Below is a small trained network, with its code and all its weights. Each question gives an input and a class and asks what happens when units are switched off, that is, made to give their printed mean instead of their output.

import numpy as np


def w(rows, s, z=0):
    codes = np.array(rows[::2]) - 128.0
    scale = np.full(codes.shape[1], s)
    scale[-1] = z or s
    return codes * scale


def f(y):
    return y / 2 * (1 + np.tanh(0.7978845608 * (y + 0.044715 * y**3)))


def log_softmax(a):
    a = a - a.max(-1, keepdims=True)
    return a - np.log(np.exp(a).sum(-1, keepdims=True))


def net(x, mask):
    res = np.array(x, float).reshape(1, 5) / 4 @ E
    y = f(res @ A[0][:, :-1].T + A[0][:, -1])
    res = res + np.where(mask, y, B[0][:, -1]) @ B[0][:, :-1]
    return log_softmax(res[-1] @ U[:, :-1].T + U[:, -1])


A, B = {}, {}
E = w([
[109,141,112,156,133,43,207,133,85],'x0',
[48,127,161,87,104,115,35,30,230],'x1',
[170,136,131,191,106,168,170,139,198],'x2',
[145,255,118,65,199,40,74,94,172],'x3',
[92,123,204,154,183,74,157,149,141],'x4',
],0.0085)
A[0] = w([
[147,78,168,119,125,197,94,108,212,216],'n1',
[228,168,141,117,125,142,185,185,96,226],'n2',
[98,164,160,160,224,62,190,143,99,204],'n3',
[18,69,222,139,157,95,189,101,122,188],'n4',
[254,202,46,85,196,140,136,162,128,228],'n5',
[65,166,186,87,95,131,94,85,124,110],'n6',
[129,86,132,126,61,200,149,69,221,224],'n7',
[126,156,101,80,133,92,91,19,95,120],'n8',
[178,196,89,139,165,160,90,203,123,148],'n9',
[61,133,162,76,178,201,43,86,87,113],'n10',
[122,76,16,205,72,157,162,153,51,191],'n11',
[115,162,122,95,108,57,103,69,165,94],'n12',
[90,194,150,186,158,96,142,118,253,253],'n13',
[80,131,216,132,154,38,152,152,117,160],'n14',
],0.0078,0.0042)
B[0] = w([
[64,89,174,120,47,97,102,93,97,213],'n1',
[125,81,149,221,164,148,165,174,127,219],'n2',
[80,91,210,232,138,164,150,82,145,232],'n3',
[63,69,167,177,90,192,138,155,83,218],'n4',
[153,112,148,164,136,211,161,53,72,228],'n5',
[132,135,125,124,84,66,59,145,142,183],'n6',
[89,2,142,104,103,106,157,101,105,226],'n7',
[152,170,27,50,142,139,95,136,157,191],'n8',
[153,98,136,199,135,176,174,131,82,170],'n9',
[171,160,169,149,29,132,69,171,115,194],'n10',
[176,138,37,117,146,222,222,208,53,254],'n11',
[115,185,82,97,136,67,130,140,182,192],'n12',
[69,90,175,74,150,117,178,150,132,233],'n13',
[31,117,168,169,110,107,147,113,116,208],'n14',
],0.0079,0.0092)
U = w([
[140,193,160,142,198,91,153,94,161,11],'0',
[195,92,64,144,160,208,146,254,46,176],'1',
[160,147,80,52,118,148,114,52,141,136],'2',
[79,55,253,169,114,158,94,109,86,238],'3',
[81,134,126,79,135,38,73,208,171,37],'4',
[228,207,94,87,100,107,11,190,132,6],'5',
],0.0068,0.0023)

Each question gives the input, the list of numbers given to net, and the class t.
The units are the neurons (one row each of A and B). Each row of codes is followed by its name. A weight is (code - 128) times the scale printed after its matrix; where a second scale follows, it is the last column's (A, B and U).
mask holds one flag per neuron, in row order. A switched-off neuron (its flag False) gives its mean, the last column of its row in B, instead of its output. The means were averaged over made-up inputs and are rounded, as every weight is.
A unit's drop is (log p(t) with every unit on - log p(t) with that unit switched off) / (log p(t) with every unit on - log p(t) with every unit switched off).
The circuit of an input: a set's keep is (log p(t) with only the set's units on - log p(t) with every unit switched off) / (log p(t) with every unit on - log p(t) with every unit switched off). Starting from the 12 units with the biggest drops (on a tie, the unit counted first), units are removed one at a time, each time the one whose removal leaves the highest keep (on an exact tie, the one counted first), for as long as the keep stays at least 0.8.
units of the circuit, in order: the units of the circuit, biggest drop first
most important unit: the unit with the biggest drop
k most important neurons: the k neurons with the biggest drops, biggest first
drop of u: that unit's drop, to one decimal
input [0,-5,4,8,3], class 3: 2 most important neurons	[n3 n11]
input [0,-5,4,8,4], class 3: most important unit	n3
input [6,5,-8,-8,0], class 1: units of the circuit, in order	[n11 n3]
input [1,7,-2,2,-7], class 4: units of the circuit, in order	[n5 n12]
input [2,4,-8,-4,-8], class 2: units of the circuit, in order	[n2 n8]
input [3,8,7,8,-4], class 4: units of the circuit, in order	[n13 n12]
input [6,7,4,2,1], class 4: units of the circuit, in order	[n12 n5]
input [3,5,-8,8,-4], class 5: units of the circuit, in order	[n8 n10]
input [2,-1,-7,2,-7], class 2: units of the circuit, in order	[n4 n8]
input [4,-1,-1,3,-3], class 0: units of the circuit, in order	[n11 n4 n7]
input [3,-1,-5,7,1], class 0: 2 most important neurons	[n8 n12]
input [5,7,-4,3,5], class 4: 4 most important neurons	[n12 n8 n5 n6]
input [0,1,0,8,-2], class 2: 2 most important neurons	[n5 n8]
input [-2,-5,6,8,1], class 3: units of the circuit, in order	[n11]
input [2,-6,-5,8,1], class 3: 3 most important neurons	[n3 n11 n5]
input [-8,1,-5,-8,-7], class 1: 3 most important neurons	[n11 n3 n14]
input [-1,-2,-8,7,-2], class 2: 2 most important neurons	[n5 n8]
input [-2,-8,1,4,3], class 3: 3 most important neurons	[n3 n11 n8]
input [-3,-8,3,7,5], class 3: 2 most important neurons	[n11 n3]
input [-8,7,1,8,2], class 4: most important neuron	[n13]
input [-5,3,-4,7,-8], class 5: drop of n10	0.2
input [8,4,8,5,-7], class 2: drop of n5	0.2
input [-5,7,-4,0,0], class 4: drop of n5	0.1
